What can hang from each mark:
lilegi: fave soki viri
barik: gera kogonu
fave: barik soki zamo
ruti: zamo
zamo: bunen nena
kogonu: barik suve
suve: bunen viri
gera: barik bunen fave nena viri zamo
viri: kogonu suve
soki: fave ruti
nena: barik lilegi

Every row comes from one small tree of marks. The marks that hang from a mark follow it in brackets, in alphabetical order. Every link used is in the known rows. Which tree was each row made from?
Known rows:
lilegi{fave{barik{kogonu}} soki{ruti} viri}: [ 25.9   5.6   6.9  -9.8 -14.9 -15.2  -9.5 -32.1   6.8  18.7  -4.7  30.8
 -43.8 -14.2  -7.6  14.5 -24.6  -1.4  16.0  -2.4 -30.4 -12.9  26.9  -2.1
  -4.3  -0.9  -2.7   8.9  -2.3   1.2  29.3  14.7  14.0  -0.5 -21.6 -17.6
 -16.7  23.4   5.7  -4.7 -12.9  10.3]
lilegi{viri{kogonu suve}}: [  5.1 -15.1   8.6  10.4   2.8 -11.9   5.1  -9.2  10.5   8.6 -19.0  17.2
  -6.9 -14.3   2.7  15.6  17.1 -13.1  11.8 -38.8   1.0  11.6   1.6 -12.3
 -23.7  42.5  -3.5 -22.7 -19.8   3.9  28.6  -6.3   0.8  14.2   2.7 -14.1
  -6.4  -6.6  -4.0   4.3  -7.2  22.1]
gera{zamo{nena{barik{kogonu}}}}: [ -4.5  -7.0  -1.7   7.9   1.2  13.1  10.4   5.5 -11.1  10.9 -11.3  -6.7
 -10.8  -1.3 -10.2   6.3  -0.6  22.5  10.1 -22.8  24.1 -10.8  29.2   0.2
   1.6   0.5 -10.9   6.6  17.4   4.1  23.8  -3.6 -14.2   0.0   6.2  -9.3
  17.9  -5.6  -0.4  -7.5  13.2  -6.4]
fave{soki zamo{bunen nena{barik{gera} lilegi}}}: [  9.1 -11.9  -1.8   9.6   3.0  21.7  17.0  39.1  -0.2  -3.2  10.1 -24.8
   5.1  -6.5   9.6  -2.9  -3.2  29.0   4.5   2.2  40.0  13.7  18.6   8.2
   9.5  14.3 -21.9  12.6  29.4  12.8  13.9  -2.5 -15.7 -15.7   0.4 -20.0
  49.5  -8.7 -18.0 -15.6  40.3 -22.3]
viri{kogonu{barik{gera{fave zamo}}} suve{bunen}}: [  2.5 -31.1   2.1  21.0  -4.5  15.9 -14.2  22.8 -16.4  36.8  -4.0  10.8
  -1.2  -7.5   1.0  20.5   0.5   3.0  26.7  -6.6  16.6 -22.8   7.3  -2.7
  -0.8  28.9  -0.1  -7.6 -25.4  -2.7   4.2 -16.4  -7.8  -1.0 -10.8  -5.0
  -6.2 -10.3  -8.6  17.2   1.3   8.7]
gera{viri{suve} zamo}: [  3.9 -13.8  12.0   6.2   7.4   8.6   0.8   0.0   1.5  17.3 -13.3  14.0
   2.4 -13.3  -1.6   9.3   4.6   0.5  -8.5 -40.6  15.9 -14.0  19.8  -5.9
  -6.4  27.1  14.0 -17.2 -31.5  -9.2  29.2  -2.1 -17.7  14.2  -0.8  -3.0
 -14.3  -0.5  -4.9  11.1 -13.8   9.5]
ruti{zamo{bunen nena}}: [  0.0 -19.5   2.2   1.6  10.9  12.8  16.1  10.4  15.3  14.5   5.3  -5.8
  -4.5   7.9  -4.4  15.7  21.3  -2.6  11.0  -6.9  17.9  -1.3   5.1  -3.2
  -9.3   7.4  -1.2  15.9   9.6  14.8  -1.4   2.3   2.2   8.9   9.3 -18.6
  36.6 -17.5  -8.3  -5.8  10.9   5.1]
gera{barik{kogonu} fave nena}: [  5.2   6.8  15.9   1.3   5.8  14.0 -39.2   1.4 -11.4  25.2  -2.0  14.3
   6.5 -11.2 -23.3  -4.1 -13.9  -1.5 -12.6   1.7  -0.4 -12.6   4.5  -6.1
   4.2  -9.3   4.0  -2.2 -13.5   4.1  14.5  10.5 -20.2  13.2  -8.9  -4.9
 -22.6   1.3  12.7  -0.8   2.3   1.0]
viri{kogonu{barik{gera{nena zamo}} suve{bunen}}}: [  3.8 -25.7   5.6   8.4  -7.6  29.6 -29.1  18.3 -24.7  37.2 -15.1  -4.0
  22.1  -1.1 -13.4  17.1   6.0  17.2  20.2  11.4   8.8  -6.6  16.9   7.0
   5.4  13.7   1.9  -2.3 -14.8   3.6  -0.9   4.6 -15.0  13.5   7.5 -21.8
   6.8 -12.9 -14.3  -7.1   8.3  -5.1]
barik{gera{bunen fave nena} kogonu{suve}}: [ -3.6 -10.9   2.4   2.2  10.3  12.5 -53.8   1.2 -12.8  24.5   7.1  14.1
  19.7  -9.1 -17.4  -6.9  -5.1   9.3 -12.1  33.4 -11.2 -25.2   9.1  -5.7
  25.7 -12.3   2.3  -6.7 -20.3 -10.0  23.1   5.2 -31.5  15.3  12.3 -19.0
 -11.1  -1.8  -3.2  -5.2  -8.4   0.9]
suve{bunen viri{kogonu{barik{gera}}}}: [  5.9 -20.2  -2.7   2.0 -10.0 -19.1 -15.2  11.9  -3.3  32.1  -3.2   2.2
  -9.3   4.0   5.6  20.0 -11.5 -18.6  30.7  -3.0   7.6   1.8   3.8  -2.7
  -4.3   1.8  -7.0   3.0  -5.6  25.9  12.4  15.0  23.2  -2.6  -3.8 -36.3
   3.6  -6.0  -4.9   7.3  15.9 -10.5]
lilegi{soki{fave ruti{zamo{bunen}}} viri}: [ 15.7   0.2   1.8   4.2  -4.5   6.4  -0.1 -17.5  20.7  23.3  -4.1  15.8
 -17.7  -2.2  -5.9  -9.3  -3.9   6.0  16.0   5.1  22.0 -18.9   6.8  -2.1
 -14.8   2.1   5.5  29.9 -12.3  11.1  13.2  15.0  16.2  -3.3 -17.6 -21.8
  -0.3  10.2   1.2  -3.2  12.4  13.4]
soki{fave{barik{gera{viri} kogonu} zamo} ruti}: [  1.4 -13.7   1.7  -2.1 -18.0  -3.3  -7.2  16.5  -0.5   8.0   5.5  24.5
 -32.8 -41.4  31.0  -6.2 -34.5  13.6  14.2 -11.8  16.3  -0.2  22.3   2.4
  34.7 -13.9 -14.3  23.5  -5.3   0.9  31.6  13.1  -0.9 -29.2 -38.6 -24.8
   3.9  13.3   3.8  -4.2  11.4  -6.6]
viri{kogonu{barik{gera{fave}}} suve{bunen}}: [  2.4 -27.7  -0.1  17.4  -0.9  -1.1 -19.6  21.4 -11.0  30.4  -2.2  12.1
  -3.5  -9.3  11.5  25.8   2.4 -19.9  28.0  -3.5   8.9  -8.8  -5.1  -2.7
   1.9  28.1  -9.2  -7.5 -17.9   1.0   5.9  -8.2  -1.8  -2.9 -16.0 -10.9
   0.6 -16.3 -11.7  10.4   6.7  12.2]
barik{gera{fave{soki}} kogonu{suve{bunen viri}}}: [ -1.8 -15.3  -2.2  10.5  -1.8  12.2 -39.3   4.7  -9.2  27.1   8.8  -5.5
 -35.3 -13.1  -1.7   4.7 -12.8  10.5  11.8  16.7   4.5 -11.9  13.6   0.3
  26.5 -12.7  -6.4  -6.0  -6.6  22.8  23.1  14.3   2.9   7.2   7.8 -47.3
   3.8  12.5   2.8   4.0  10.6 -14.5]
suve{bunen viri{kogonu{barik{gera{fave{soki}}}}}}: [  4.2 -12.6  -6.8  14.6  -6.4  -6.6 -15.4   7.0  -7.1  38.4   3.7  -8.7
 -20.1 -10.7   0.1  11.5 -19.2   3.9  18.9   9.2  -1.4  -6.4   4.1  -2.8
   8.3  15.8  -7.1  -4.5 -14.5  33.3   6.3  15.0  12.8   4.9 -11.1 -23.0
   4.7  -2.1  -1.4   9.2  15.9  -9.8]
barik{gera{bunen nena viri} kogonu}: [ -3.7  -0.7  17.7  -2.6   8.9  -9.9 -28.2   5.7  -2.7  22.9  17.7  30.3
  16.0  -7.6  -5.6  -2.3 -15.2  -0.4 -21.6  28.9   7.4  -4.6  12.7  -7.9
  32.1  -4.2   5.7  -9.3 -25.4  -5.7  37.2  20.0 -18.4   5.5  19.0 -13.9
 -21.3   9.7  -9.7  -1.0  -6.9  -5.6]
viri{kogonu{barik{gera{nena}}} suve{bunen}}: [  6.6 -23.9  12.0  12.1   1.3   1.4 -22.5  21.2 -11.6  31.1  -7.7  11.6
  12.3  -5.5  13.7  31.5   1.4 -27.6  21.5  11.5  10.1   9.2  -3.9   1.4
  10.4  31.9  -9.3  -8.6 -14.0   3.1   2.9   1.2  -8.5   3.2  -2.3 -17.4
  -0.6 -24.1 -18.4   2.2  16.1   5.6]
suve{bunen viri{kogonu{barik}}}: [  5.9 -15.0  -8.3   2.8  -5.6 -15.5 -17.1  -7.0  -8.5  34.7 -19.1  -6.8
 -17.2  11.2   1.3  18.9  -3.5 -18.6  26.6 -20.6  -2.4   3.3  -2.2  -2.7
 -17.5  11.4  -2.9   4.6  -5.0  34.6   9.3  10.6  21.3   4.6  -9.5 -24.5
   0.9  -7.3  -1.3   0.6  16.9  -6.9]
kogonu{barik{gera{bunen fave zamo}} suve{viri}}: [ 14.8 -19.7 -21.0  -3.9  -3.1  13.1 -35.2 -10.1 -19.1  37.1 -11.9  -7.8
   9.5  -0.3 -27.2  -9.3 -14.6  29.7  -4.2   2.7 -18.2 -50.9  35.9  -4.0
  -0.1 -13.3   9.8   1.8 -30.9  -1.2  11.0   3.0 -13.7  19.1  -2.5 -14.8
 -14.1   9.6   1.7   9.4 -11.5 -15.5]
viri{kogonu{barik{gera{fave nena}}}}: [  3.5 -11.7  -1.5  11.7  -1.2  -3.6 -18.5  13.6  -6.8  27.4  -5.1  10.1
  28.8 -18.5  -9.8   6.0  -9.8  -6.4   3.1  11.4 -13.6  -8.4   4.4  -7.1
   1.4  13.1  -4.5  -5.4 -18.4   3.6   5.3   8.4 -20.0  12.0 -12.0  -6.8
  -2.1 -21.3  -7.8   6.9  -3.5  10.1]
soki{fave{barik} ruti}: [  8.4 -10.8 -10.0 -11.6  -2.9 -13.9 -15.4  -4.5  14.0  19.9  -0.5  12.5
  -8.7 -21.8  14.3  -2.0 -18.7  -7.1  13.0 -26.7   8.6 -13.0   8.4   4.8
   1.8  -9.3  -0.9  26.4   2.5   6.8  25.0   9.8   5.1  -8.5 -54.1 -14.1
  16.7 -19.8   3.5 -19.9  10.0  11.3]
zamo{bunen nena{barik{gera} lilegi}}: [ 12.4 -13.5  -8.4   3.6   9.6   3.4   1.9  41.2   5.7   1.0   8.9  -4.9
  19.9  12.9  -2.5  -0.2   5.2   2.9   5.0   8.5  44.3   2.6  21.7   4.7
  -6.9  -2.6 -15.3  17.1  27.9   2.3  30.3  -4.4  -0.3 -20.3  -3.0 -21.6
  42.4 -16.7 -24.6 -13.0  24.2  -8.5]
barik{gera{bunen fave}}: [ -7.3  -9.3   2.9  -8.8  10.7 -14.0 -24.7   3.4  13.0  22.7  25.6  17.6
  29.5  -8.0 -10.6  -6.7 -10.9   0.6  -8.3   5.9   1.2 -33.5   1.8  -9.7
   6.8 -10.8  13.2  -1.9 -21.8  -8.8  27.3   6.1 -15.3   9.0  -1.7  -7.1
  -5.9 -10.9  -1.6  -1.4 -10.3   4.8]
barik{gera{bunen viri zamo} kogonu}: [ -3.7 -11.5  15.6   2.0  -0.4  -1.3 -12.6  10.8  -4.3  26.8  23.0  30.7
   1.4  -5.9 -11.0  -4.5 -12.4  20.2  -8.7   3.4  25.0 -20.8  23.4  -7.2
  22.4  -6.4  11.2 -10.0 -27.9 -10.6  36.9  10.3 -10.5   2.4  18.1 -14.5
 -17.8  22.0  -1.5   7.4 -13.5  -6.5]
kogonu{barik suve{bunen viri}}: [ 12.1 -19.7 -17.5 -11.0  -3.6   1.5 -34.1 -14.5 -16.5  31.4 -26.3 -17.4
 -12.4  10.2  -3.1  16.8   2.8 -10.2  16.8 -21.6  -9.4  -7.9  16.0   7.4
 -11.2  -8.7  -1.3   9.3  -1.2  23.1   8.8  13.7   7.9  15.2  -6.3 -33.7
   3.9  -1.8  -5.7 -10.9  12.7 -14.7]
zamo{nena{lilegi{viri{kogonu}}}}: [  9.9 -11.5  -5.0  12.8  -0.4 -10.6  22.3  -8.3   4.6   2.3 -15.1  13.8
  -2.0   9.1 -17.9  -0.5  32.3   0.1   2.1 -21.0  -3.5  12.1  18.0 -12.5
 -29.2  23.0 -10.0  -8.0  -0.5  10.9  32.5 -10.0   9.4   7.9   6.0  -6.5
  16.6 -11.0 -11.1  -5.8  -2.0   9.7]
suve{bunen viri{kogonu}}: [ -6.1  -9.4   4.5   1.5   2.4 -15.3 -19.6  -5.3   7.9  26.2 -11.0  -3.0
 -12.8  10.0  -0.1  12.9  -1.4 -17.6  22.4 -19.6   6.2   2.0 -10.4  -9.2
 -17.9   9.6   6.6   0.0  -8.0  33.8  24.6   8.1  22.0   3.0   0.8 -28.8
   0.5 -11.4   3.2   1.4  14.5  -2.8]
soki{fave ruti{zamo}}: [  0.9 -13.1  -1.7  -1.7   1.0  -1.3  -0.4 -11.2  16.9  26.0   7.2  13.5
  -2.1 -16.4  15.2 -11.1  -0.5 -15.4  20.0 -21.9  19.0 -22.1   4.8  -9.3
  -5.3  -7.9   0.5  22.8  -3.8   2.9   9.1   8.1   5.7  -0.3 -32.2 -18.4
  12.4 -15.5  14.4  -4.3  15.2  21.6]
ruti{zamo{bunen nena{lilegi{viri}}}}: [ 17.3 -19.6  -5.7   3.5   8.0  12.9  26.0   1.7  13.1   9.4   5.8   6.2
  -2.7  19.1 -12.9  -4.7  32.1   6.9  -1.6  -1.5  14.5   7.7  28.5  -8.9
 -27.5   6.3  -5.1  11.5  10.5  11.8  15.6 -12.2  13.6   9.6  14.4 -12.4
  23.1   2.6 -15.8  -5.1   4.3   2.4]
viri{kogonu{barik{gera}} suve{bunen}}: [  6.5 -31.4   7.8  12.4  -4.6  -6.7 -11.4  24.6  -7.8  27.7  -0.6  13.0
  -4.2  -6.1  19.4  34.6   6.2 -30.0  35.5 -10.8  20.0   6.6  -6.1   1.9
   2.7  28.6 -13.1  -9.6  -8.9   2.1   4.9  -1.1   5.0  -2.3  -8.4 -24.1
   9.2 -17.2 -13.5   3.7  14.6   8.5]
lilegi{fave{barik{gera kogonu}} viri}: [ 16.9 -12.1   7.7 -16.6 -10.0 -18.7   1.3   1.2  12.2   6.4  21.1  32.7
 -24.3 -28.9  -2.8  17.8 -17.7   7.4  10.2  -2.7 -22.4   0.5  37.3  -8.7
   6.5 -18.9  -6.8  -2.8   2.8   2.6  41.2   7.9  12.1   2.9  -5.1 -28.2
  -6.1  27.5  -4.0   0.3 -15.9   1.8]
kogonu{barik suve{viri}}: [ 19.6 -18.7 -20.6  -6.8  -5.5  -3.8 -22.9 -17.2 -12.4  22.5 -31.1 -14.8
  -7.1  -2.9  -7.3  10.0   1.1 -12.6   9.0 -33.8 -20.5  -8.9  20.7   2.7
 -16.0  -6.4  -5.9   1.1  -3.5  15.6   7.5  16.3  -0.6  24.1 -11.3 -34.9
   5.5  -3.6   0.7  -4.0   2.3  -7.1]

Write each row's tree:
[ 20.9  -4.4  19.5  -3.1  -2.8  10.5  -6.3  -1.3  21.1  26.7  13.8  17.7
   8.8 -21.6   4.7  -3.6 -34.4 -11.0  10.7  32.0  -2.5 -18.5  14.8   1.8
  21.5 -17.3  -1.0  20.9  -6.7  -4.1  -4.8  22.5   7.7  13.1 -35.2 -19.4
   2.5 -18.6   5.7  -2.6  17.4   3.1] | lilegi{soki{fave{barik{gera{nena}}} ruti{zamo}}}
[ 23.8   2.5  15.2 -14.1  -1.1  -9.2  -5.0 -17.3  15.8  13.4  -0.5   8.9
  -8.1 -12.1 -18.3  25.7 -18.1 -13.2   8.1 -15.8 -39.5 -17.9   6.3  -0.9
  -9.6  -6.9   9.3  -1.6  -2.9   6.4  14.2  16.7   6.1  23.3 -26.4 -11.1
  -1.3  -2.7   1.5  -4.9  -5.5   3.6] | lilegi{fave{barik} soki}
[  5.6 -29.5  -4.2  -9.4  -6.8   4.5 -27.8  15.2 -12.1  27.0   2.0   0.1
  10.6  -3.2   3.7  22.5   6.8  -9.1  22.6  -6.8  11.1  -5.8  14.5  13.0
   6.8 -12.7  -5.6   5.3   2.3  -1.1   6.7  15.0  -3.6   8.9  -2.8 -35.9
  17.8  -8.8 -15.6 -16.3   9.6  -6.3] | kogonu{barik{gera} suve{bunen}}
[  3.6 -24.6  -6.6   5.4  -5.4   8.2 -25.9   2.1 -20.8  30.5 -22.6  -9.9
  -4.5   4.3  -1.4  25.1  21.1  -8.5  31.6 -25.3   1.9   6.3  -4.0   7.8
 -12.9  19.0  -7.1  -2.2  -1.3  14.9  -0.5   6.3   2.9  12.7 -10.1 -23.1
  19.7 -13.5  -8.9 -18.6  13.9   4.6] | viri{kogonu{barik suve{bunen}}}
[ 14.5 -30.7   4.6  15.6  -6.1 -11.9  -0.4  21.6  -3.9  19.4  -5.3  15.7
   0.5 -18.9  15.0  28.4   4.5 -32.0  27.9 -23.3   9.1   6.0  -1.6  -2.3
  -1.8  31.3 -17.7 -17.8 -11.1  -5.5   3.3   1.5  -2.9   6.4 -13.3 -25.5
  10.6 -19.2  -7.0  10.4   4.5  15.9] | viri{kogonu{barik{gera}} suve}
[ -9.6  13.7  -1.7  -3.3  16.9  26.7 -24.4  12.0  -5.3   7.6 -25.3 -21.9
  27.9 -14.8  -2.5 -14.6 -22.0  38.1 -24.9  -2.6  10.9  -3.1  14.2  -2.3
  -3.7  20.6   8.7  16.6 -12.0  14.5  27.8   3.0 -38.2  -8.6  -6.1  12.6
  -8.7   3.1 -14.8  -8.6  12.2 -12.1] | gera{fave{zamo{bunen}} nena{barik} viri}
[ 30.7   1.4   9.5   2.7  -0.1   7.3  36.4 -34.9  11.5   6.0  -4.3  15.9
 -11.9  11.8 -32.9   5.5  23.2  -3.7   0.6   3.3 -38.7 -19.6  34.0 -19.3
 -27.5  -1.6  -1.0  -2.8  -3.3   1.5  13.1  -2.3  15.6  26.7   7.3  -2.2
  -1.8  11.9  -2.4   8.7  -2.8   6.4] | ruti{zamo{nena{lilegi{fave soki viri}}}}
[  4.2 -22.5  18.8  16.2  -2.7   6.5  -2.4  22.7  -4.1  16.2   7.1  32.5
 -14.3 -20.9   6.0  11.3  -5.1  -1.7   3.2 -15.7  29.6  -8.7  25.4  -5.9
  18.6  10.9  -0.4 -20.0 -25.3 -15.8  33.3   0.3 -12.9   1.1  10.5 -24.9
 -14.9  14.3  -4.1  22.3 -12.9   5.3] | barik{gera{viri{suve} zamo} kogonu}
[ -0.1 -17.8  -4.1  -1.8  -1.2   2.5 -41.2  -9.3 -11.1  23.5 -13.7  -3.6
 -32.3   9.0  -0.8  12.0   2.8 -11.9  19.7 -12.8   3.7  -2.3   7.5   0.5
   0.3 -16.9  -2.5   2.9   2.9  24.4  25.8   9.5  11.3   7.2   9.6 -48.6
   0.0   7.8   3.1  -5.0  11.5 -11.4] | barik{kogonu{suve{bunen viri}}}
[  2.0  -9.1  23.3  15.7   9.6  -2.2  -9.7  19.0   5.6  12.1 -11.3  21.8
  17.4 -22.1   7.1  15.7   0.7 -19.2  -4.4   1.9   8.3  11.3   3.0 -11.6
  10.4  41.6  -0.8 -26.2 -34.1  -5.9  27.7   8.5 -14.6   6.9   4.6 -13.8
  -9.3 -15.4 -13.6  13.3  -4.8  14.0] | barik{gera{nena viri{kogonu suve}}}
[ 15.8   3.1   0.8  -1.7  10.8  16.0 -18.8 -14.4 -17.2  24.9   0.0  10.9
  25.4  15.2 -23.2 -31.4  -9.2  34.7 -24.3  11.4  14.1  -9.0  43.7  -8.9
  -9.9   0.5   2.9  -4.0  -1.0  -2.8  42.0 -15.7 -15.8  11.9  15.8   9.6
 -30.3  22.6  -5.0 -10.3   5.4 -11.8] | gera{bunen nena{barik{kogonu} lilegi{viri}} zamo}
[  5.2  -2.3  29.4   7.5   7.3  11.2 -19.5  12.9  -7.8  23.7 -17.0  10.7
 -15.0  -0.6   0.7  24.3   9.3 -13.1  11.6 -26.9  29.2   9.8  -7.6  -3.9
  -7.6  43.0   5.1 -17.6 -30.2   6.6  18.8   5.6  12.0  -1.8 -11.4  -2.7
 -12.6   2.6  -0.1  -0.7  14.3   4.2] | gera{barik viri{kogonu suve{bunen}}}
[ 32.7  -5.0  -3.1   2.3  -6.7  -6.9 -14.5  -9.6   9.2  20.0  -1.3  19.2
  -7.5  -1.4  -1.6 -11.6 -18.0 -20.2   9.3  -9.2   2.6 -16.7   6.7   7.1
  -7.4 -14.4  -2.9  19.9   3.8   0.8  19.4   6.5  15.6  -1.3 -58.7 -12.6
   7.4 -15.3   2.9 -12.7  15.4   6.1] | nena{lilegi{soki{fave{barik} ruti}}}
[ 24.7  -3.8   5.2  -5.7   0.4  15.2   9.6  -8.5  16.1  21.3  -2.5   0.7
 -34.5   5.3  -7.8  27.0  -6.3  -0.6  24.0  17.0 -16.2 -21.1  15.2   1.1
  -5.4  11.7  -0.6  30.9   8.8   8.7  -8.9   9.1  16.8  -4.5 -23.9  -9.6
  29.8  -7.7  -2.7  -6.9   8.2   8.1] | lilegi{fave{barik} soki{ruti{zamo{bunen nena}}}}
[  6.6 -26.9  14.2  16.0  -2.6  18.0 -17.1  22.5 -17.4  37.8  -9.6  10.0
  15.1  -3.6   3.2  25.9  -0.5  -4.3  20.0   8.4  17.9  -4.9   8.6   1.2
   8.1  33.2  -0.5  -8.9 -21.3  -0.6   1.3  -6.9 -14.9   5.5   3.2 -11.4
  -7.1 -17.8 -15.4   8.6  10.6   2.2] | viri{kogonu{barik{gera{nena zamo}}} suve{bunen}}
[  4.3 -18.9  -6.7   9.9  10.0  38.0  -1.1  17.0 -11.6   8.7 -12.7 -24.4
 -23.8   6.1  -0.4  12.7  20.7  15.7  22.5  -3.1  28.1   8.1  20.9   4.4
  -0.7   5.6 -23.7  14.2  31.2  11.8  -0.6  -2.4   0.2   2.4   9.7 -29.5
  44.8  -0.1  -5.8 -16.3  27.2  -3.0] | ruti{zamo{bunen nena{barik{kogonu{suve}}}}}
[-12.1  -8.0   4.7  -3.0   0.4   2.5   3.0  12.6  -9.1   0.6   5.6  -5.2
  -1.9  -7.6   9.0   3.2 -12.4  22.4  10.4   1.1  15.8  -6.1  16.2  -1.7
  26.4  -4.8 -20.2  10.8  15.3  -2.2  20.4   0.5 -20.2 -12.2  14.8 -13.8
  17.4  -1.3  -2.2 -12.8  26.5 -21.4] | fave{zamo{nena{barik{gera{bunen} kogonu}}}}
[ -8.1  -2.6  -4.8   2.4   0.9  17.3 -16.8  29.4   6.1  16.5  10.9 -18.9
   5.6 -30.1  24.0 -13.1 -35.2  35.1  11.8   2.2  44.2 -10.8   9.7   6.9
  12.9  21.4  -7.6  24.0   8.1   5.7  13.6   7.7 -26.5 -29.5 -19.6 -16.2
  25.8  -5.7  -2.3 -12.1  26.2  -4.0] | nena{barik{gera{fave{soki{ruti} zamo{bunen}}}}}
[ -4.4 -11.1   0.9   1.2  -4.1   7.8 -12.1   8.8   8.0  21.5   3.2 -10.0
 -11.3 -18.7  22.6   0.4 -11.5  13.0  14.0 -21.6  33.2   3.3  -7.9   8.6
   3.9  28.8   0.3  19.7   2.9  16.2   5.8  12.9 -21.6 -14.3 -11.4 -25.4
  27.5 -10.1   0.6 -17.5  19.5   2.7] | fave{soki{ruti} zamo{bunen}}
[ 18.6 -20.6 -15.2 -13.2  -3.0  -9.3 -31.9  -8.5 -10.5  27.9  -8.5  -4.7
   5.8   1.5  -8.5   4.9  -8.6  -3.1   4.8  -1.5 -14.7 -21.5  22.3   0.9
   3.7 -14.0  -3.1  -0.1 -13.7   3.3  11.6  18.0  -0.5  18.0  -0.4 -34.5
   0.6   2.6  -3.3  -4.0   1.7 -15.6] | kogonu{barik{gera{bunen}} suve{viri}}
[-10.2 -13.9  14.6  17.8   9.2   0.4 -17.7  22.1   2.2  19.6  -1.0  20.3
  -3.8 -13.1   8.9  16.4   3.0 -10.1   9.5  -0.8  18.1  -6.2  -2.9 -10.5
   6.8  34.5   4.2 -17.0 -35.7  -0.5  32.4  -3.8   0.1  -8.0  -4.4  -6.4
 -10.0  -6.6 -13.3  14.8  -3.9  13.0] | barik{gera{fave viri{kogonu suve{bunen}}}}
